Where the symbols take the points:
q187 * q197
q187 $ q995
q187 % q615
q187 ^ q900
q187 @ q193
q187 ~ q472
q187 § q434
q377 * q195
q377 $ q565
q377 % q562
q377 ^ q277
q377 @ q752
q377 ~ q418
q377 § q175
q894 $ q380
q894 @ q249
q894 ~ q303
q894 § q732
q333 * q178
q333 $ q153
q333 % q582
q333 ^ q795
q333 @ q497
q333 ~ q170
q333 § q371
q225 * q162
q225 $ q580
q225 % q695
q225 ^ q958
q225 @ q378
q225 ~ q399
q225 § q721
q68 * q380
q68 @ q998
q68 ~ q489
q68 § q53
q903 * q562
q903 $ q167
q903 % q195
q903 ^ q284
q903 @ q53
q903 ~ q413
q903 § q998
q576 * q303
q576 $ q489
q576 @ q955
q576 § q594
q615 * q721
q615 $ q795
q615 % q187
q615 ^ q153
q615 @ q372
q615 ~ q330
q615 § q162
q167 * q601
q167 $ q903
q167 % q227
q167 ^ q507
q167 @ q937
q167 ~ q820
q167 § q948
q489 * q426
q489 $ q576
q489 % q755
q489 ^ q623
q489 @ q665
q489 ~ q68
q489 § q971
q948 * q249
q948 $ q998
q948 ~ q955
q948 § q167
q981 $ q277
q981 % q592
q981 ^ q565
q981 ~ q269
q998 * q930
q998 $ q948
q998 % q548
q998 ^ q230
q998 @ q68
q998 ~ q665
q998 § q903
q930 * q998
q930 $ q249
q930 % q175
q930 ^ q472
q930 @ q380
q930 ~ q900
q930 § q562
q904 * q946
q904 $ q720
q904 % q786
q904 ^ q222
q904 @ q418
q904 ~ q752
q904 § q356
q356 * q755
q356 $ q497
q356 % q426
q356 ^ q372
q356 @ q153
q356 ~ q6
q356 § q904
q153 * q916
q153 $ q333
q153 % q900
q153 ^ q615
q153 @ q356
q153 ~ q175
q153 § q418
q937 * q732
q937 $ q53
q937 @ q167
q937 ~ q594
q411 * q752
q411 % q53
q411 @ q195
q411 ~ q946
q720 * q60
q720 $ q904
q720 % q140
q720 ^ q764
q720 @ q371
q720 ~ q769
q720 § q497
q599 $ q472
q599 ^ q249
q599 ~ q995
q599 § q592
q900 * q665
q900 $ q582
q900 % q153
q900 ^ q187
q900 @ q426
q900 ~ q930
q900 § q738
q175 * q548
q175 $ q170
q175 % q930
q175 ^ q330
q175 @ q6
q175 ~ q153
q175 § q377
q594 * q140
q594 $ q971
q594 % q60
q594 ^ q120
q594 @ q820
q594 ~ q937
q594 § q576
q60 * q720
q60 $ q946
q60 % q594
q60 @ q276
q769 $ q752
q769 % q732
q769 @ q565
q769 ~ q720
q820 * q712
q820 $ q413
q820 % q276
q820 ^ q119
q820 @ q594
q820 ~ q167
q820 § q955
q399 * q277
q399 % q284
q399 ^ q195
q399 ~ q225
q971 * q786
q971 $ q594
q971 % q946
q971 ^ q379
q971 @ q413
q971 ~ q53
q971 § q489
q497 $ q356
q497 % q303
q497 @ q333
q497 § q720
q371 * q276
q371 $ q418
q371 % q712
q371 ^ q269
q371 @ q720
q371 ~ q565
q371 § q333
q372 % q193
q372 ^ q356
q372 @ q615
q372 § q222
q418 * q958
q418 $ q371
q418 % q738
q418 ^ q162
q418 @ q904
q418 ~ q377
q418 § q153
q695 * q434
q695 $ q119
q695 % q225
q695 ^ q413
q695 @ q379
q695 ~ q284
q695 § q197
q795 $ q615
q795 % q995
q795 ^ q333
q795 § q269
q434 * q695
q434 $ q545
q434 % q162
q434 ^ q738
q434 @ q266
q434 ~ q597
q434 § q187
q752 * q411
q752 $ q769
q752 % q358
q752 ^ q165
q752 @ q377
q752 ~ q904
q752 § q6
q601 * q167
q601 $ q562
q601 % q565
q601 ^ q592
q601 @ q732
q601 ~ q712
q601 § q249
q120 * q750
q120 $ q379
q120 ^ q594
q120 @ q119
q178 * q333
q178 $ q916
q178 % q955
q178 § q276
q597 * q284
q597 $ q592
q597 % q277
q597 ^ q562
q597 @ q304
q597 ~ q434
q597 § q472
q582 * q955
q582 $ q900
q582 % q333
q582 ^ q995
q582 @ q303
q582 ~ q249
q582 § q712
q197 * q187
q197 $ q51
q197 % q721
q197 ^ q665
q197 @ q623
q197 ~ q230
q197 § q695
q738 * q413
q738 $ q712
q738 % q418
q738 ^ q434
q738 @ q786
q738 ~ q562
q738 § q900
q413 * q738
q413 $ q820
q413 % q958
q413 ^ q695
q413 @ q971
q413 ~ q903
q413 § q665
q750 * q120
q750 $ q266
q750 % q764
q750 ^ q140
q750 @ q545
q750 ~ q684
q750 § q681
q548 * q175
q548 % q998
q548 ~ q916
q548 § q195
q380 * q68
q380 $ q894
q380 % q6
q380 ^ q591
q380 @ q930
q380 ~ q426
q380 § q358
q227 * q565
q227 $ q195
q227 % q167
q227 ~ q276
q764 $ q222
q764 % q750
q764 ^ q720
q764 @ q269
q665 * q900
q665 $ q955
q665 % q916
q665 ^ q197
q665 @ q489
q665 ~ q998
q665 § q413
q51 * q995
q51 $ q197
q51 ^ q955
q51 § q119
q330 % q472
q330 ^ q175
q330 ~ q615
q330 § q277
q165 % q304
q165 ^ q752
q165 @ q277
q165 ~ q222
q681 $ q193
q681 ^ q303
q681 @ q995
q681 § q750
q721 * q615
q721 % q197
q721 ^ q916
q721 § q225
q304 * q825
q304 $ q684
q304 % q165
q304 ^ q358
q304 @ q597
q304 ~ q266
q304 § q591
q995 * q51
q995 $ q187
q995 % q795
q995 ^ q582
q995 @ q681
q995 ~ q599
q995 § q545
q195 * q377
q195 $ q227
q195 % q903
q195 ^ q399
q195 @ q411
q195 ~ q958
q195 § q548
q276 * q371
q276 $ q958
q276 % q820
q276 ^ q580
q276 @ q60
q276 ~ q227
q276 § q178
q119 * q545
q119 $ q695
q119 % q580
q119 ^ q820
q119 @ q120
q119 ~ q507
q119 § q51
q684 $ q304
q684 ^ q732
q684 @ q592
q684 ~ q750
q580 * q269
q580 $ q225
q580 % q119
q580 ^ q276
q193 * q623
q193 $ q681
q193 % q372
q193 ^ q426
q193 @ q187
q193 ~ q591
q193 § q266
q786 * q971
q786 $ q140
q786 % q904
q786 ^ q266
q786 @ q738
q786 ~ q358
q786 § q426
q946 * q904
q946 $ q60
q946 % q971
q946 ^ q378
q946 @ q958
q946 ~ q411
q946 § q755
q955 * q582
q955 $ q665
q955 % q178
q955 ^ q51
q955 @ q576
q955 ~ q948
q955 § q820
q6 % q380
q6 @ q175
q6 ~ q356
q6 § q752
q958 * q418
q958 $ q276
q958 % q413
q958 ^ q225
q958 @ q946
q958 ~ q195
q958 § q916
q472 * q230
q472 $ q599
q472 % q330
q472 ^ q930
q472 @ q591
q472 ~ q187
q472 § q597
q378 * q222
q378 % q379
q378 ^ q946
q378 @ q225
q732 * q937
q732 $ q358
q732 % q769
q732 ^ q684
q732 @ q601
q732 ~ q140
q732 § q894
q230 * q472
q230 ^ q998
q230 ~ q197
q230 § q284
q623 * q193
q623 ^ q489
q623 @ q197
q623 § q379
q379 * q266
q379 $ q120
q379 % q378
q379 ^ q971
q379 @ q695
q379 ~ q825
q379 § q623
q266 * q379
q266 $ q750
q266 % q222
q266 ^ q786
q266 @ q434
q266 ~ q304
q266 § q193
q592 * q507
q592 $ q597
q592 % q981
q592 ^ q601
q592 @ q684
q592 ~ q545
q592 § q599
q916 * q153
q916 $ q178
q916 % q665
q916 ^ q721
q916 @ q755
q916 ~ q548
q916 § q958
q591 ^ q380
q591 @ q472
q591 ~ q193
q591 § q304
q277 * q399
q277 $ q981
q277 % q597
q277 ^ q377
q277 @ q165
q277 ~ q162
q277 § q330
q358 * q53
q358 $ q732
q358 % q752
q358 ^ q304
q358 @ q562
q358 ~ q786
q358 § q380
q426 * q489
q426 $ q303
q426 % q356
q426 ^ q193
q426 @ q900
q426 ~ q380
q426 § q786
q162 * q225
q162 $ q269
q162 % q434
q162 ^ q418
q162 @ q222
q162 ~ q277
q162 § q615
q303 * q576
q303 $ q426
q303 % q497
q303 ^ q681
q303 @ q582
q303 ~ q894
q303 § q140
q284 * q597
q284 $ q507
q284 % q399
q284 ^ q903
q284 @ q825
q284 ~ q695
q284 § q230
q507 * q592
q507 $ q284
q507 ^ q167
q507 ~ q119
q545 * q119
q545 $ q434
q545 % q269
q545 ^ q712
q545 @ q750
q545 ~ q592
q545 § q995
q222 * q378
q222 $ q764
q222 % q266
q222 ^ q904
q222 @ q162
q222 ~ q165
q222 § q372
q269 * q580
q269 $ q162
q269 % q545
q269 ^ q371
q269 @ q764
q269 ~ q981
q269 § q795
q53 * q358
q53 $ q937
q53 % q411
q53 ^ q825
q53 @ q903
q53 ~ q971
q53 § q68
q170 $ q175
q170 % q249
q170 ~ q333
q170 § q565
q249 * q948
q249 $ q930
q249 % q170
q249 ^ q599
q249 @ q894
q249 ~ q582
q249 § q601
q140 * q594
q140 $ q786
q140 % q720
q140 ^ q750
q140 @ q712
q140 ~ q732
q140 § q303
q755 * q356
q755 % q489
q755 @ q916
q755 § q946
q562 * q903
q562 $ q601
q562 % q377
q562 ^ q597
q562 @ q358
q562 ~ q738
q562 § q930
q712 * q820
q712 $ q738
q712 % q371
q712 ^ q545
q712 @ q140
q712 ~ q601
q712 § q582
q565 * q227
q565 $ q377
q565 % q601
q565 ^ q981
q565 @ q769
q565 ~ q371
q565 § q170
q825 * q304
q825 ^ q53
q825 @ q284
q825 ~ q379

The rows follow the links: the fewer symbols apart two points are, the more alike their rows tend to be.

Each row is also shifted at random along 2 hidden directions that mean nothing.

Rows in random order:
Each row stands for one point.
id 1: [ 25  -9  -9 -16   2  -6   3   1 -12  10  -7  -5  10   9   1 -32  11   4   0  -7  -1   8   5   3 -19 -12   1]
id 2: [-46  -5  -3   2   0  14  10  -4  28  -3   7 -13   1  -4  11   8   3 -19  14   6 -16 -16   5  14  -3   5  -1]
id 3: [-12   0   1  20  -3  14  18   2  24  19   1  -3   6   0  -3  15  -5   0   9   9 -14 -18 -11  -1  -6 -11 -11]
id 4: [ 28 -20   0  -3 -10   0   7   2 -18  -4  -5   3   4  19 -19 -17  -5   9  -1 -14  -6  -6 -14   9 -19  -6   5]
id 5: [-16   0   8  23  -2   6  11  -4  16   9  -9 -11   2  -3   9  22  -7  -2   2   2  -1 -23  -7   0  -9   1   9]
id 6: [ 12  21   3   8   6 -11  -4  -2  10   3  -4   1   3 -16  -5  27  -9  12 -16   9   3  -2   3 -16  15   1   5]
id 7: [-19  13 -10   3   8 -12 -16   2 -29   4  -5  15   1   1 -16 -12  -3  18 -15 -11  22  13  -1 -13   3  -9 -14]
id 8: [  1 -12   2 -11   0  11  -5  -4  -4 -13  10 -12 -11  15   6 -14  14 -17   7 -10   2  -5   2  27  -8   7   4]
id 9: [ -5  -4  -5   3  -8   6   3   2   2 -11   3  13   4 -20 -21  15 -18  -4   6  11 -19   9  -1   3  14  10   3]
id 10: [-69  -6  -1  13  -3   6   1   4 -14  14  -4   4   1  22  -6 -16   4   5   2 -12  16 -10  -8  -4 -16 -18 -13]
id 11: [ 25 -11   5   1  -3  13  -9   0 -11  -8   5  -9 -16  18   3  -6   6  -8  12 -12  19  -5   3  11  -9  -2  -9]
id 12: [-11   8  -5  -2  18  -6 -11  -6 -10   9  -5 -12  -6  18  22 -16  27   0 -11 -16  25  -6   9 -11  -8 -10  -6]
id 13: [ 29  -1  18  18  -8   0   7   0   3  12 -12  -1  -7  13  25  -1  10   4   3  -4  15  -5   3 -15   8  -8   4]
id 14: [ 27  -8  -5  10  17  14   5  -1  -6   1   7  18 -12   6  14  -4   5  -6  15   4   8 -10   2 -24  20  -5  -9]
id 15: [-25   3  -2  -3   9   0  -7  -5   6   4   0 -24   3   3   8   4   9  -9  -8 -10   2 -14   0  15 -25   2   7]
id 16: [ 11 -12 -13  12   9  12  17 -12   7  -1   7   4  -3  -3   2  20  -4 -13  11   9  -4 -22  -1  -7   2   5  -1]
id 17: [-27   6  -2 -17  -4 -10  -5   9 -10  -6  10   3   8   5 -20 -13  -2   7 -11  -7 -14  17  -5  21  -5  -4   3]
id 18: [-26  -5 -10  -3  15  -3  19   0  -4  13  -7  16   8   5  12 -20  13  10   8  -2 -10  -1   5 -28   4  -9  12]
id 19: [-20   1  -6   3   0  19  16  -2  24   6  17  -5   8 -12   6   7   5 -24  13  10 -22 -10  -2   9  -1  -3 -14]
id 20: [  1 -15   9  11   5  11   6  -6   0  -4   4   8 -20  10  19   9   6  -4  17  -1  11 -15   6 -11  17   4   6]
id 21: [  3  14   5 -12  -3   4  -6   9  11  -5  16   9  -7  -5   2  -5   0  -3   1  10 -15  15   0   6  31   2  -8]
id 22: [ 13  14  12  -6  -2 -15  -6   3  22  -1  -7 -14   2 -16  12  14   1   4 -14   7  -3   9   7   3  12   9  14]
id 23: [ 17  -4  20   4 -15   7  -3   2  -4  -3   3 -14  -8  24  -7  -7   1   3   1 -19  -3 -14 -16  36 -22  -4  12]
id 24: [-11  -3 -11   2  -3   5  17   0  18  18 -10  -4  22 -11   1  -1   4  -2   8  11 -23  -3   0 -10  -3 -11   0]
id 25: [ 30  -9  -6  -6  -3  -5 -17   3 -26 -16   2  13  -1  -2 -22  -5 -11   9  -2  -5   9  13   1   1   2   8  -3]
id 26: [ 28  -8  10   9 -20   7  -2  -1  10   1 -11 -27   4   5  -3   6  -3  -5  -2  -4   1 -15  -8  34 -31  -2   1]
id 27: [ 11  10  -2 -11   5   2   0   1  17 -11  11   0  -1 -21  -1  15  -6 -11  -3  13 -17   7   4  10  16  17   4]
id 28: [ 29 -26  -5   0   0   7  18  -2 -12  -8  -3  19  -3   4  -1  -7  -7   0  23   4  -5   2   0 -15   5   0  10]
id 29: [-12  14   0   5   4 -12 -23  -2  -6  -4  -3 -14  -4  -6  -9  20  -4   4 -24  -7  17  -3   3   9 -10   0  -2]
id 30: [ 29  14   1   3  -3  -7 -20   5  -2   1  -3  -9   6 -13 -19  10  -7   7 -19  -5   6   3  -4  15 -10   1 -14]
id 31: [ -7  14  -9 -16  16  -1 -21   3 -14 -11  22   4  -8   1  -6  -9   4  -7  -9  -7   6   9   3   6   5   5  -7]
id 32: [ 57   5 -14  -6  15 -12  -8  -8  -2   9  -9 -24  11  -9  12  -5  17  -5 -14  -7  14 -10  12 -10 -23   0   1]
id 33: [ 23  19  16   7 -13  -3  -1  11   9   7   6  14  -5   2  -2   7  -2  11  -5   2  -6  13 -12   6  22  -5  -4]
id 34: [ 49  -1   7   4 -24  -7   7   6  14  -2 -17   3  18 -14 -14  11 -22   8  -3  15 -18  19 -10   8   2   5   3]
id 35: [-12 -19  -7  -7  -9  14  26  -1  19  -6   8  -1   9  -9  -8  -2  -8 -17  18  12 -34  -7  -6  19 -11   4   6]
id 36: [ 53 -12 -12  11   6 -12  18  -9  -5   9 -22   1  15 -14   5   9  -3   7  -1   8  -1  -7   8 -32 -10   4  17]
id 37: [-19  19  23  -7 -14  -2  -4  12  20   5   2   1  -7   4  10  -5   9   1  -4   1  -7  15  -1  12  21   0   3]
id 38: [ 20  -6  -4  -8  17  11  14  -5   7  -9  20   8  -7   6  11  -7  10 -10  15   4 -14  -6   7  -2  10   0   9]
id 39: [-72  19 -10  -3  14 -11   6  -1   9  15   0  10  17 -20  -6   7  -5  12  -9   9 -10   6   3 -18   8   1   0]
id 40: [  0  -4  12  -7 -14 -12 -17   7 -18  -9  -7  -1  -2   6 -16  -4  -9  11 -14 -11  12  13  -8  11  -2   0   6]
id 41: [ -3   3  12   9 -12   8  -5   0  19 -12   1  -4 -10 -17  -2  28 -17  -6  -2  10  -6   4  -1  15  15  20   3]
id 42: [ -9   7  14   8  -6  -4   6   7  -4   2   1  25   4   0 -13   5 -13  18  -4   3 -10  14  -9 -10  20  -8   9]
id 43: [  5  23  -7 -13  14 -14 -12   2  -1  -3   3 -11   6 -15 -13   5  -1   3 -24  -2   0   3   2   7  -7   5   0]
id 44: [ -9  -3  17  14  -5  16  23   3  16  13  14   9   2  27  -2   2  -4   7   8   0 -26 -24 -24  12   3 -16   9]
id 45: [-19  11 -15   1  29   0  13  -8  11  15   1  -4  12  -9  16   8  13  -1  -5   5  -5 -20   9 -25   0  -3   8]
id 46: [  5  -5 -18   5   9  11  -9  -9  -9   1   4  -5   3  -3  -9   5   0 -14   2  -2  12 -15   1  -2 -17   4 -22]
id 47: [ -2  10  15   8  -2   0 -14   4  -1  -7  -2  14 -14  -3  11   7  -1  -3   2   7  18  12   2 -11  28   5 -11]
id 48: [ 69  14   6 -24  -6 -14 -22   7  -5  -4  -2  -9   2  -2  -3 -13  10   6 -17  -8   0  23   0  15  -2   2   2]
id 49: [-13  11  -8   9  14  -7   5 -10  15  19 -12 -15   2  -9  33   5  18  -2  -1   6  13  -7  22 -30   4  -4  -3]
id 50: [ 47 -23 -15 -21   7  -2  -1  -7 -18 -13   1   1   2   4  -4 -23  11 -11   3  -6   5   8  12  -6 -13   3   8]
id 51: [-25  11  16 -12  -2   2  -5   5  12 -13  15   3 -15  -2  12   3   3   0   5   5 -11  14   4  16  25  10   7]
id 52: [-30  -8   0  19  -9  16   7  -9  17   6   2  -4  -4  -1  12  14  -4 -17  16  10   7 -17   1  -6   2   0 -12]
id 53: [  3  17   5  -1   8  -8 -16   4 -15  -6   9   6  -7  11 -20  -2  -2  15 -21 -11  10   1  -7   7  -3  -6  -3]
id 54: [ -4 -20   3   9 -14   7  11  -2  -7  -1 -14  13 -10   7  12  -7   2   0  24   5   3   1   4 -18  10  -2  -5]
id 55: [  7 -19 -13  10  -1  15  13 -10   5   3  -6   7   8 -10  -5   6 -12  -9  17  11  -9  -6   2  -7  -6   2 -10]
id 56: [-26  11  -4   5   2   5 -18   8 -15  -7  18  11 -12   5 -22  -1  -6  -3  -1  -5  11  -1 -10   9   9  -2 -26]
id 57: [ 22  13   0  -2  11  -2  11  -1  12  18   1   1   0   7  25 -11  20   5   5   1  -6  -3   3 -14  11 -16   0]
id 58: [-36  14  13   6 -13   3 -18  10  -5   1   6  -2 -10  10 -10   2  -4  13 -12 -11  13   0 -12  18   2 -10 -17]
id 59: [-16  19  -8  15  17  -5  -8  -5  -1   4   7  16  -4 -22   1  25  -4  -4  -5  17  19  -3  12 -36  23   7 -24]
id 60: [ 24   0   2   0  -9  -2  -2   4  -8  -8  -3  21  -4  -6  -1  -2 -10   5   9  10   1  27   2 -16  25   4  -7]
id 61: [ 23 -10 -24 -11  15   6  -2  -9  -2 -13  13 -15   1  -4  -5  -1   4 -14  -2   0  -3  -9   8   8 -20   7  -3]
id 62: [  3 -14 -10 -12  -2  13  19   0   5   1   3  11  -1   1   3 -20   4 -11  23   7 -18   6   6  -4  10  -5   2]
id 63: [ -3  -6  11  -1  -7  11   6   0  18  -2   6  -5 -12   4  22  -9  12 -14  21   1  -4  -1   3  10  10  -1   1]
id 64: [ -9  27  -3  -5   6  -9  -1   0  17  13  -1   0  10 -20   2  13   1   4 -12  11  -8   4   6  -5  12   1  -2]
id 65: [  2 -11 -15   5  -7   8   8  -1  -4  11  -9  -8  14   1 -21  -1 -13   2   2  -4  -2  -9  -8   7 -28 -11  -7]
id 66: [  6 -17  15   9 -20  -4  20   3   5   4 -21   4   1  11   7  -6  -4  10  13   0  -6   0  -8  -3  -1  -1  22]
id 67: [ 25 -13   1  19  -4  -9   9  -6   9  14 -27  -7   7 -15  15   7  -3   0   6  10  10   5   8 -20  -2  -1   8]
id 68: [ 22 -23  -7  -3 -11  10   2   1 -18  -7   0   5   3  12 -16 -14  -3  -6  16  -6   0  -2  -9  10 -15  -9 -11]
id 69: [  0 -29  -4  -2  -4   6   1  -7 -27 -12  -5   0  -9  14  -8 -11   0  -3  11 -12   9  -2   4   3 -14   5   2]
id 70: [ 15   5 -10   1   6 -19 -13  -3 -15  -6 -10   2   9 -19 -20   8 -16  11 -19  -2  11   6   0  -7 -13   6   4]
id 71: [-36  -4   0  12  -5   7  23   4   0  18  -3  20   6  12  -8 -11  -4   8  13   2 -13 -10 -15 -15   5 -24  -6]
id 72: [  4  12  20 -16 -15  -7 -16  11   6  -9   6 -16  -6   7  -5  -9   2   7 -18 -11  -5  10  -3  33  -3   5  12]
id 73: [ 34  -9  -8 -14   4  14  -6   2  -4 -10  13 -12  -7  10  -2 -22  12 -11   9  -6  -6   0   5  17  -8  -2 -11]
id 74: [-65 -19  -9  12   3  13  12 -10   2   0  -3   8   1  -2   2  15  -7  -7  18   9   8 -11   5 -21   3   4  -3]
id 75: [ 10  -2   9  -6  -3  -1 -26   3 -14 -16   4   2 -17   5  -6   4  -5   1  -7  -8  17   6  -1  13   3   9  -1]
id 76: [-45  -8   9   0 -19   7  19   6  16  11 -10   1   5  15  10 -15   8   1  20   0 -19   2  -6   7   6 -13   4]
id 77: [ -1   7  14 -13   2 -21  -1   1   2   0 -12  10  -2  -6  14  -8   4  13  -7   4  -1  23   9  -9  21   4  19]
id 78: [-46 -13  -7   8   5  16  -2  -6  -5 -10  12 -13  -3   6  -9  11  -4 -12   4  -5   8 -20  -8  18 -21   3  -8]
id 79: [-21   2  21  -5  -7   9  17   3  21   9   6 -10  -5  18  17  -6   8   0   6  -3 -17  -9  -8  13   4  -8  17]
id 80: [ -3 -21 -18   1  -2  11   7  -4 -12  -9   1  -4   7  -2 -26   3 -11  -9   9   2  -6 -10  -4   7 -27  -1  -5]
id 81: [ -2  17  10  11  -7  -8  -8   2  18   9 -10  -7   1 -16  11  23   1   6 -10   5  14   5   5  -8  12   4  -3]
id 82: [-10   3  -6 -17  14  -8   3   2  -7  -7   7  23  -1 -11   5 -10  -2   4   1   7  -6  21  13 -21  26   8   4]
id 83: [ 19  25   8 -13  17 -19  -2   1   5   4   6  12  -4  -2  13   2  14  15 -17   0   1  16   9 -16  27   1  12]
id 84: [-15   9   2   3  11   1 -11   2 -10  -6  15  26 -14  -2  -3  12  -4   9  -3   5   9   4   4 -19  34   4  -6]
id 85: [ 18   5  -3 -11  13   4  -4   0  -5   1  10 -11  -2  16   0 -17  11  -1  -6 -15  -5  -9   1  11 -20  -8   6]
id 86: [ 38 -15 -11   2  15   8  -5  -2 -20 -13   9  -2 -11  10  -7  -5   4  -6   5 -12  14 -11  -3   3 -11   1  -3]
id 87: [ 26  -1  -5   6  -4   4   1  -3  -5  -1   1 -15   7   7 -15   5  -6  -2 -10 -11  -7 -21 -13  21 -29  -2   1]
id 88: [-43  -7  -6  -9  -6   7  12   5   4   1   4 -15  21   2 -23 -10  -2  -8   1  -3 -29 -12 -13  32 -34  -9   4]
id 89: [ -3   4   0  11  -1   7   0   0  -7  11   6  -3  -1  21 -12 -11   5   4  -2 -16   3 -16 -22  12 -19 -19 -11]
id 90: [-17 -18  -2 -10  -2   5  15  -1   3  -4  -2   6  -8   4  14  -7   8  -7  15   5  -4   7   9  -6  11   7  14]

Some points, each with its row:
q665 id 36
q333 id 26
q378 id 50
q222 id 73
q379 id 62
q377 id 53
q712 id 13
q582 id 5
q304 id 21
q576 id 74
q752 id 56
q732 id 47
q946 id 68
q981 id 72
q330 id 43
q721 id 88
q372 id 61
q769 id 75
q225 id 1
q266 id 38
q930 id 6
q434 id 57
q738 id 44
q193 id 19
q562 id 33
q399 id 17
q594 id 54
q120 id 90

Row, symbols taken left to right, then the row they reach:
id 4 § @: id 80
id 87 %: id 3
id 60 * ~: id 14
id 27 § $: id 51
id 9 § *: id 84
id 2 ^ §: id 20
id 34 $ ~: id 67
id 52 % §: id 11
id 45 § %: id 85
id 71 $: id 66
id 37 § ^: id 81
id 69 $ *: id 86
id 63 @ §: id 49
id 39 *: id 64
id 78 @ ~: id 29
id 24 ^ @: id 55
id 23 * ~: id 40
id 42 % §: id 70
id 82 ~ @: id 18

